Below are the code and all the weights of a small trained network. Each question names an input and a class and asks about switching units off, where a switched-off unit gives its printed mean instead of its output.

import numpy as np


def w(rows, s, z=0):
    codes = np.array(rows[::2]) - 128.0
    scale = np.full(codes.shape[1], s)
    scale[-1] = z or s
    return codes * scale


def norm(h):
    return h / np.sqrt((h * h).mean(-1, keepdims=True) + 1e-5)


def f(y):
    return np.maximum(y, 0)


def log_softmax(a):
    a = a - a.max(-1, keepdims=True)
    return a - np.log(np.exp(a).sum(-1, keepdims=True))


def net(x, mask):
    res = np.array(x, float).reshape(1, 4) / 4 @ E
    u = 0
    for l in range(2):
        y = f(norm(res) @ A[l][:, :-1].T + A[l][:, -1])
        res = res + np.where(mask[u : u + 10], y, B[l][:, -1]) @ B[l][:, :-1]
        u += 10
    return log_softmax(norm(res)[-1] @ U[:, :-1].T + U[:, -1])


A, B = {}, {}
E = w([
[81,156,144,100,152,2,77],'x0',
[202,194,145,156,173,69,194],'x1',
[128,126,130,128,131,129,131],'x2',
[147,102,222,101,82,208,198],'x3',
],0.0029)
A[0] = w([
[108,140,237,76,118,119,141,224],'L0N0',
[176,130,84,128,164,113,124,115],'L0N1',
[239,214,204,85,112,99,146,39],'L0N2',
[168,165,145,114,111,81,147,40],'L0N3',
[109,105,73,169,159,59,97,234],'L0N4',
[206,166,68,187,158,77,124,32],'L0N5',
[2,46,169,81,78,88,174,171],'L0N6',
[147,73,90,129,73,199,55,226],'L0N7',
[176,136,73,190,84,131,186,99],'L0N8',
[118,51,58,141,160,129,59,255],'L0N9',
],0.0047,0.00098)
B[0] = w([
[79,109,74,153,91,108,150,253],'L0N0',
[175,155,185,173,133,123,59,176],'L0N1',
[51,129,117,52,178,100,137,246],'L0N2',
[189,77,121,130,152,107,87,184],'L0N3',
[117,116,217,77,95,164,153,250],'L0N4',
[110,127,146,212,75,115,131,224],'L0N5',
[131,194,118,156,78,96,53,253],'L0N6',
[122,107,188,157,160,117,183,242],'L0N7',
[84,223,59,159,71,157,148,188],'L0N8',
[118,109,66,112,212,106,254,239],'L0N9',
],0.0044,0.0033)
A[1] = w([
[119,223,115,200,177,106,116,207],'L1N0',
[158,148,126,106,147,54,58,112],'L1N1',
[185,82,112,199,54,192,119,239],'L1N2',
[109,71,145,92,93,41,131,183],'L1N3',
[87,105,112,181,109,143,172,89],'L1N4',
[167,109,154,133,49,53,59,171],'L1N5',
[133,98,101,183,206,146,125,23],'L1N6',
[49,130,132,62,192,65,189,252],'L1N7',
[239,124,164,125,167,75,78,46],'L1N8',
[132,255,140,81,148,126,217,224],'L1N9',
],0.0053,0.0011)
B[1] = w([
[100,122,162,118,47,125,76,188],'L1N0',
[161,63,205,116,144,210,208,175],'L1N1',
[181,131,157,68,141,27,42,170],'L1N2',
[190,182,155,151,142,97,64,207],'L1N3',
[82,111,190,103,116,99,129,175],'L1N4',
[106,121,17,187,161,179,137,178],'L1N5',
[4,120,30,173,103,205,140,142],'L1N6',
[228,149,97,78,127,169,152,253],'L1N7',
[153,82,181,196,171,160,129,143],'L1N8',
[47,83,38,132,165,159,105,207],'L1N9',
],0.004,0.0066)
U = w([
[39,97,81,130,178,196,237,206],'0',
[52,197,110,205,64,92,55,229],'1',
[189,178,106,23,191,75,122,152],'2',
[191,131,209,230,214,80,115,3],'3',
[93,67,254,96,86,138,127,18],'4',
],0.0086,0.0016)

Each question gives the input, the list of numbers given to net, and the class t.
The units are the neurons (one row each of A and B). Each row of codes is followed by its name. A weight is (code - 128) times the scale printed after its matrix; where a second scale follows, it is the last column's (A, B and U).
mask holds one flag per neuron, layer by layer. A switched-off neuron (its flag False) gives its mean, the last column of its row in B, instead of its output. The means were averaged over made-up inputs and are rounded, as every weight is.
A unit's drop is (log p(t) with every unit on - log p(t) with that unit switched off) / (log p(t) with every unit on - log p(t) with every unit switched off).
The circuit of an input: a set's keep is (log p(t) with only the set's units on - log p(t) with every unit switched off) / (log p(t) with every unit on - log p(t) with every unit switched off). Starting from the 12 units with the biggest drops (on a tie, the unit counted first), units are removed one at a time, each time the one whose removal leaves the highest keep (on an exact tie, the one counted first), for as long as the keep stays at least 0.8.
circuit, biggest first: the units of the circuit, biggest drop first
top k neurons: the k neurons with the biggest drops, biggest first
k most important neurons of layer l: the k neurons of layer l with the biggest drops, biggest first
input [-2,7,2,7], class 0: circuit, biggest first : [L1N9]
input [-3,0,4,3], class 4: circuit, biggest first : [L1N2, L1N7]
input [1,-8,-7,8], class 1: 3 most important neurons of layer 0 : [L0N6, L0N9, L0N4]
input [0,8,3,-2], class 1: 4 most important neurons of layer 0 : [L0N5, L0N8, L0N7, L0N9]
input [2,-3,6,-8], class 2: circuit, biggest first : [L0N4, L1N7, L0N9]
input [0,7,8,1], class 0: 3 most important neurons of layer 0 : [L0N2, L0N6, L0N8]
input [-1,0,-7,-3], class 0: top 3 neurons : [L0N9, L0N6, L0N4]
input [5,-2,-3,-8], class 2: top 3 neurons : [L0N9, L0N4, L1N7]
input [3,6,-1,7], class 2: circuit, biggest first : [L1N7, L0N2]
input [1,-6,-3,3], class 1: top 4 neurons : [L0N6, L1N1, L0N4, L0N2]
input [6,3,7,-6], class 3: 2 most important neurons of layer 1 : [L1N1, L1N8]
input [6,1,2,0], class 3: 2 most important neurons of layer 1 : [L1N3, L1N1]
input [0,6,-7,-4], class 1: top 2 neurons : [L0N5, L1N0]
input [2,8,-5,-3], class 3: top 2 neurons : [L0N3, L1N1]
input [5,8,-3,-1], class 3: circuit, biggest first : [L1N8, L0N9, L1N1]
input [-8,-8,4,3], class 4: circuit, biggest first : [L1N2, L1N9]
input [0,6,8,0], class 1: 2 most important neurons of layer 0 : [L0N8, L0N5]
input [4,4,1,0], class 3: circuit, biggest first : [L0N3, L1N8]
input [-4,-4,7,3], class 4: most important neuron of layer 0 : [L0N7]
input [-2,-5,-6,2], class 4: circuit, biggest first : [L0N7, L0N2, L1N2]
input [0,-2,4,-7], class 0: top 2 neurons : [L0N9, L1N6]
input [3,5,-4,-1], class 3: most important neuron of layer 0 : [L0N5]
input [-2,8,-2,1], class 0: top 2 neurons : [L0N2, L1N9]
input [2,-6,0,-3], class 2: 2 most important neurons of layer 0 : [L0N9, L0N6]
input [-6,1,1,-7], class 1: 3 most important neurons of layer 0 : [L0N5, L0N1, L0N2]
input [1,4,4,-5], class 3: 2 most important neurons of layer 1 : [L1N8, L1N1]
input [-7,-1,2,1], class 4: top 3 neurons : [L0N9, L1N2, L0N2]
input [1,-4,-4,-4], class 2: top 2 neurons : [L1N7, L0N4]
input [5,8,3,-2], class 3: 2 most important neurons of layer 0 : [L0N5, L0N9]
input [1,-4,-7,-8], class 2: top 2 neurons : [L0N4, L1N7]
